-9 33 -51 47 23 -49 = Z_722
-9 34 -51 47 23 -6 = Z_403
-9 -52 -51 47 -10 25 = Z_116
gone Z_116: -51 25 47 -10 -52 : -9
tail: 33 -51 47 : 23 -49
gone Z_116: 47 -10 -52 25 -9 : -51
gone Z_116: -10 -52 47 -51 25 : -9
tail: 33 -51 : 47 23 -49
tail: -51 47 -10 : 25
gone Z_722: -51 33 -49 47 -9 : 23

-18 26 42 -3 -17 52 13 -2 -16 1 4 11 : Z_773
-18 36 50 -1 -35 31 17 22 36 -1 14 21 : Z_999
-1 14 -20 19 7 13 -6 -32 -48 23 -16 -37 : Z_382
-2 43 -21 35 -21 -17 -2 12 13 35 -10 -44 : Z_914
-18 26 -29 -3 -17 52 13 -2 -16 1 4 11 : Z_285
-16 35 11 8 -17 46 10 -11 -21 12 -1 -7 : Z_737
gone Z_773: -3 1 13 -18 -17 52 26 11 42 -16 4 : -2
tail: -6 -32 -48 23 -16 : -37
gone Z_737: -1 46 -17 -21 11 -16 -11 -7 10 12 8 : 35
gone Z_914: -2 -2 -21 35 -17 35 12 -10 43 -44 -21 : 13
gone Z_737: -17 -16 -21 8 -7 46 -11 12 11 35 -1 : 10

5 5 7 22 -8 20 -4 1 -16 -36 1 -2 11 0 -4 4 2 -5 -6 4 6 1 20 -26 -21 9 16
 0 -16 -50 13 8 -2 -3 19 6 8 15 = Z_292
-4 22 -2 -15 -6 -16 -3 -4 9 -11 -7 -6 14 28 6 2 -3 -18 25 -5 4 3 13 22
 -40 -22 -19 0 -21 27 5 11 -6 -17 12 5 8 13 = Z_119
-2 -35 1 9 -11 -17 2 3 -32 -18 4 -3 -20 13 -14 -12 -6 -13 -10 2 0 1 -5
 -14 -1 4 9 4 -2 -41 -12 4 3 32 12 3 13 1 = Z_259
gone Z_259: -18 -5 3 13 -2 2 -35 9 1 32 -20 12 -12 -13 1 4 -10 -1 4 -14 -11 13 -32
 -17 9 4 -3 4 3 3 -6 -41 -2 -12 2 1 -14 : 0
tail: 6 8 : 15

10 -4 1 15 1 1 -21 -24 13 14 -6 -25 8 15 11 7 -9 -9 -1 -5 8 -> Z_235
-2 -1 10 -1 9 8 -10 2 -12 18 -6 -25 8 15 10 8 -13 14 7 2 -3 -> Z_333
-9 -26 12 -12 12 -4 -12 -7 -19 -19 4 33 -9 -18 12 8 14 -9 -2 -15 -5 -> Z_891
tail: -21 -24 13 : 14 -6 -25 8 15 11 7 -9 -9 -1 -5 8
tail: -6 -25 8 15 10 : 8 -13 14 7 2 -3
tail: -9 -1 : -5 8
tail: -12 12 -4 -12 : -7 -19 -19 4 33 -9 -18 12 8 14 -9 -2 -15 -5
gone Z_235: 11 1 1 -1 -25 8 -6 -9 7 13 15 8 -21 10 15 -24 -9 14 -4 1 : -5
gone Z_235: -24 1 14 8 15 10 -6 11 1 -21 -9 -1 1 -4 7 15 -9 13 -5 8 : -25

-6 -22 -17 28 -10 4 = Z_405
24 -19 -3 -28 -27 6 = Z_979
59 -54 -2 -28 -27 -5 = Z_626
21 6 11 -13 9 -17 = Z_139
-17 -54 -21 -12 -18 -26 = Z_924
-3 -4 -4 25 18 -11 = Z_900
gone Z_924: -12 -17 -54 -21 -26 : -18
tail: -3 -28 -27 : 6

4 -10 -5 22 -8 23 -10 2 -7 -23 20 -9 -4 -11 14 -10 = Z_793
20 -10 -19 20 -12 20 -15 -14 -13 -32 -29 9 47 -24 -27 -1 = Z_255
23 -14 -21 17 -17 17 -18 -31 0 17 11 -32 6 -25 14 -8 = Z_14
9 -9 -5 -12 15 -13 15 -23 20 -1 -37 -15 22 -6 -25 -1 = Z_31
-19 6 32 -24 13 -25 7 11 5 31 29 3 9 6 12 10 = Z_794
33 2 -20 -11 0 -12 1 41 8 -14 13 36 21 7 12 10 = Z_523
9 23 12 -12 16 -13 15 -23 20 -1 -37 -15 22 -6 -25 11 = Z_224
tail: -10 -19 20 -12 : 20 -15 -14 -13 -32 -29 9 47 -24 -27 -1
tail: -10 -5 : 22 -8 23 -10 2 -7 -23 20 -9 -4 -11 14 -10
tail: 6 32 -24 13 : -25 7 11 5 31 29 3 9 6 12 10
tail: 16 -13 : 15 -23 20 -1 -37 -15 22 -6 -25 11

-37 45 -9 -24 -> Z_392
-3 -20 -15 -1 -> Z_507
-37 45 -9 -23 -> Z_596
-37 45 -57 -23 -> Z_952
-61 -60 -10 50 -> Z_638
gone Z_392: 45 -24 -9 : -37
tail: -60 -10 : 50
tail: -3 -20 : -15 -1
gone Z_638: 50 -61 -10 : -60

-14 5 -37 12 11 -13 11 9  Z_903
-23 -7 20 -2 13 0 -48 -26  Z_822
-23 12 -41 -1 19 17 12 -9  Z_5
-14 -6 -2 -16 -7 -5 -1 11  Z_845
34 -3 5 -4 17 1 -1 -15  Z_368
14 9 37 -9 6 14 -5 20  Z_341
12 -13 28 13 -9 3 -10 27  Z_87
28 -3 2 21 2 -6 -32 1  Z_64
-23 -7 20 -2 13 -45 -11 8  Z_499
4 3 1 -7 12 2 7 -23  Z_51
-44 11 -32 -19 -18 -9 26 9  Z_991
-3 2 -12 11 2 14 3 -5  Z_743
gone Z_51: 1 -7 3 4 -23 12 7 : 2
tail: 14 -5 : 20
gone Z_845: -5 -6 11 -2 -1 -7 -14 : -16
gone Z_87: 28 -13 3 12 -10 -9 27 : 13

-14 -2 2 8 -11 -4 -12 -12 -19 1 -18 7 -33 6 -30 -36 -10 -6 -3 33 3 28 -5
 -8 -4 -3 9 3 -25 -10 8 5 10 32 28 -44 32 9 -16 12 -12 -3 28 = Z_874
-27 6 10 1 1 -42 20 7 -11 -2 -3 -3 14 -4 22 -8 7 -1 6 -22 34 7 12 -15 17
 -9 -22 -17 48 8 -4 -34 -6 -3 22 -20 -18 4 -42 30 11 4 -11 = Z_327
15 1 -7 -4 -21 -36 -22 24 22 -32 30 -29 26 15 -15 -33 -5 9 0 -2 9 18 1
 13 38 -4 -29 -5 2 -24 -11 -19 -26 0 31 -1 -1 -15 0 14 1 18 -4 = Z_217
13 -34 60 6 -42 8 17 -10 -7 -29 -8 -10 38 21 -13 -9 -27 -15 9 -23 -29
 -18 -6 -13 -14 18 25 16 -18 24 3 17 -21 33 5 5 25 -38 -3 -7 16 53 28 = Z_157
16 8 13 -16 -24 4 -5 -4 -21 -13 -22 17 -42 -23 -27 28 -5 15 11 -36 -25
 -25 -20 2 9 12 6 -7 21 5 -7 -10 -17 2 4 -23 -16 12 14 2 20 17 -9 = Z_488
-45 29 47 5 -36 -3 8 -18 -24 5 -18 25 4 29 -34 -10 -9 2 24 -30 -10 -3 11
 -29 -11 -16 8 -38 3 9 0 -24 -7 23 -10 29 19 -8 -10 -17 4 -19 25 = Z_951
0 9 5 4 -5 -19 10 34 -34 -12 -11 11 17 -32 19 6 -22 41 -17 21 -23 37 -17
 -14 -14 -3 -21 5 34 -4 11 38 -33 40 38 7 15 14 -38 -4 7 -20 -44 = Z_820
13 -34 60 6 -42 8 17 -10 -7 -29 -8 -10 38 21 -13 -9 -27 -15 9 -23 -29
 -18 -6 -13 -14 18 25 16 -18 24 3 17 -21 -20 -6 36 18 -8 -10 -15 -14 9 7 = Z_9
gone Z_874: 3 -12 8 -36 -44 -19 -11 -4 -8 -12 3 32 6 2 33 -25 -18 28 -12 28 -14 28 9
 -3 9 7 10 8 32 1 -3 -6 -30 -10 12 -10 -33 -16 -3 -4 5 -5 : -2
tail: 7 -11 -2 -3 : -3 14 -4 22 -8 7 -1 6 -22 34 7 12 -15 17 -9 -22 -17 48 8 -4 -34 -6 -3 22
 -20 -18 4 -42 30 11 4 -11
gone Z_157: -6 -21 -8 -18 -38 8 16 -15 -9 -7 28 3 -10 21 -42 33 -27 9 60 24 -23 -29
 25 5 -13 -10 38 16 5 -29 -14 18 13 17 53 25 -7 -18 -3 -13 -34 17 : 6
tail: 18 -8 -10 : -15 -14 9 7

33 -51 1 16 -14 -59 -19 -17 : Z_853
33 -51 0 16 -14 -19 -19 -17 : Z_450
33 -51 0 15 -14 -59 -20 16 : Z_580
tail: 16 -14 -19 : -19 -17
tail: -51 1 16 : -14 -59 -19 -17
tail: -59 -19 : -17
tail: 33 -51 0 16 -14 : -19 -19 -17
gone Z_580: -20 -51 16 33 -59 0 -14 : 15

7 -11 10 -9 0 7 0 0 -26 21 0 0 -9 4 0 -10 0 0 15 -3 -27 1 -29 0 43 : Z_714
6 -11 11 -7 18 7 -13 -1 0 21 3 11 -9 5 -14 -11 22 0 12 1 -27 -18 -29 -14
 45 : Z_472
0 -12 11 19 0 4 -11 -1 -26 20 4 12 0 6 0 -10 22 8 15 -3 -27 14 -29 -15
 47 : Z_312
7 -11 -8 -9 0 7 0 0 -26 21 0 0 -9 4 0 -10 0 10 0 -2 0 4 -28 -14 6 : Z_323
8 -7 9 2 19 4 -11 -2 -26 24 -1 4 0 -2 0 -11 0 0 13 1 -27 3 -27 -12 31 : Z_169
0 -8 -12 15 19 5 -11 -1 -26 23 0 6 -11 1 -11 -11 0 11 13 0 0 -15 -28 -13
 35 : Z_63
9 0 8 -1 20 2 0 0 0 24 -2 2 -11 -3 -8 -11 0 14 12 1 -29 -1 -28 -13 6 : Z_915
0 -11 20 -9 0 7 -11 -1 -24 0 -2 3 -11 -2 -9 -11 21 13 0 1 0 -20 -27 -12
 29 : Z_781
8 0 10 4 18 4 -11 -1 -26 24 0 4 0 0 -10 -11 21 11 13 0 0 0 -28 -13 6 : Z_412
0 0 10 6 19 5 0 -1 -26 23 1 0 -10 2 0 -11 0 0 14 0 -27 5 -28 -14 6 : Z_380
tail: 0 13 1 : -27 3 -27 -12 31
tail: -11 -8 -9 0 7 : 0 0 -26 21 0 0 -9 4 0 -10 0 10 0 -2 0 4 -28 -14 6
gone Z_781: -11 1 0 -2 -1 13 0 0 0 -12 -20 -2 -9 -24 20 0 -11 -11 -11 7 29 -27 -9 3 : 21
gone Z_323: 0 0 0 -2 4 -14 -9 0 4 -28 -9 0 -26 7 -11 0 10 -10 7 6 0 0 21 0 : -8
gone Z_472: -11 -29 6 -13 -14 -18 -14 5 -11 7 -7 12 45 11 22 3 -9 0 11 18 -1 21 0 1 : -27
tail: 0 -20 -27 : -12 29
tail: 5 -11 : -1 -26 23 0 6 -11 1 -11 -11 0 11 13 0 0 -15 -28 -13 35

-16 -14 14 -18  Z_770
-16 -14 15 -17  Z_32
-16 -15 14 -18  Z_103
-15 -17 -14 -29  Z_230
tail: -15 14 : -18
tail: -16 -15 : 14 -18
gone Z_230: -29 -17 -14 : -15
gone Z_32: -17 15 -14 : -16

-33 -2 -12 48 -5 -14 -56 -42 -8 -10 -50 -3 -37 -16 9 -> Z_587
15 19 24 48 -6 -11 13 14 -14 26 1 38 -8 3 -12 -> Z_566
-33 11 10 1 -4 -3 1 37 -34 25 -3 -41 17 24 2 -> Z_427
-35 0 -12 47 -5 -11 13 14 13 18 -13 36 13 13 4 -> Z_179
36 -10 -16 47 -19 -11 18 -5 -32 -24 -27 -2 10 8 21 -> Z_556
44 -15 4 1 22 19 -33 12 26 1 7 8 -35 -15 38 -> Z_402
-55 8 -45 38 -27 9 -12 3 3 -37 -17 -15 4 -35 37 -> Z_835
-40 -16 -19 -13 -61 9 16 45 -19 27 -27 15 -12 31 -7 -> Z_93
tail: 48 -5 : -14 -56 -42 -8 -10 -50 -3 -37 -16 9
tail: -12 48 : -5 -14 -56 -42 -8 -10 -50 -3 -37 -16 9
gone Z_835: -35 37 3 -37 4 -12 -17 8 3 -15 -45 9 -27 -55 : 38
tail: 47 -5 -11 : 13 14 13 18 -13 36 13 13 4
tail: -6 -11 13 14 : -14 26 1 38 -8 3 -12

12 52 31 -27 30 13 -52 -30 13 9 32 12 -23 23 -6 -9 -10 = Z_313
-10 51 -9 4 22 46 39 15 -37 14 12 16 -4 27 48 -9 19 = Z_802
-10 51 31 -27 22 13 -52 -29 -37 14 12 49 -4 27 48 -9 47 = Z_957
gone Z_313: 13 32 -10 -30 31 -52 12 12 52 -6 -23 30 9 23 -27 13 : -9
tail: 13 -52 -30 : 13 9 32 12 -23 23 -6 -9 -10
gone Z_957: 27 49 22 13 -37 51 -9 -10 -29 -52 31 -27 14 -4 47 12 : 48
tail: 12 49 -4 27 48 : -9 47
gone Z_802: 19 -10 48 -37 -4 46 -9 27 15 -9 4 39 12 22 51 14 : 16
tail: 51 31 : -27 22 13 -52 -29 -37 14 12 49 -4 27 48 -9 47
gone Z_957: -27 -29 -9 22 -37 -10 31 27 51 47 12 -4 48 49 14 -52 : 13

7 -2 11 52 7 0 : Z_921
-20 -2 -5 1 2 -10 : Z_196
7 3 11 11 -3 22 : Z_660
-5 24 0 -13 -1 6 : Z_414
-5 24 0 -13 -1 -1 : Z_967
19 -2 11 52 7 0 : Z_751
11 6 2 2 15 6 : Z_228
3 1 -2 -5 1 17 : Z_201
tail: 2 2 15 : 6
tail: 11 -3 : 22

22 -22 1 -58 -> Z_356
-5 7 -5 15 -> Z_917
20 -3 2 -11 -> Z_727
12 49 -23 6 -> Z_645
-10 -25 -22 30 -> Z_460
19 1 -10 -12 -> Z_916
8 -7 -13 -20 -> Z_365
25 24 33 -10 -> Z_334
-16 12 33 -9 -> Z_137
-22 -31 -37 -49 -> Z_484
3 11 -4 15 -> Z_881
-20 4 29 -22 -> Z_761
tail: -16 12 33 : -9
tail: 4 29 : -22
gone Z_460: -22 -25 -10 : 30
tail: -10 -25 -22 : 30

-22 39 9 -34 -6 30 -25 -16 43 -36 -40 -7 -4 32 -> Z_480
22 33 -23 37 35 5 -44 34 -24 -36 -40 -6 -4 -45 -> Z_953
-35 3 -10 -17 -48 5 -44 34 -25 -30 37 -6 -6 -19 -> Z_428
gone Z_428: 3 -10 -48 -30 5 -25 -6 -6 -35 -17 -19 -44 37 : 34
tail: -22 39 9 -34 : -6 30 -25 -16 43 -36 -40 -7 -4 32
tail: 5 -44 34 -24 : -36 -40 -6 -4 -45
tail: -36 -40 -6 -4 : -45

19 33 10 15  Z_613
-5 31 10 30  Z_197
-23 36 -19 19  Z_648
19 33 54 -31  Z_940
24 -9 24 3  Z_178
19 32 54 -8  Z_226
19 33 10 26  Z_37
-13 22 -21 -20  Z_477
tail: 19 33 54 : -31
gone Z_226: 32 -8 54 : 19
tail: -5 31 10 : 30
gone Z_197: 10 -5 31 : 30
asked: -13 22 -21 -20 : Z_477
gone Z_477: -20 22 -13 : -21

28 24 -9 -23 = Z_888
3 13 1 -10 = Z_264
-26 -9 4 -7 = Z_783
-33 -16 17 17 = Z_358
-11 -9 -3 3 = Z_676
-45 -27 5 4 = Z_894
-11 -11 9 34 = Z_497
7 8 -12 9 = Z_442
-60 -41 9 21 = Z_100
gone Z_442: -12 9 8 : 7
tail: -11 9 : 34

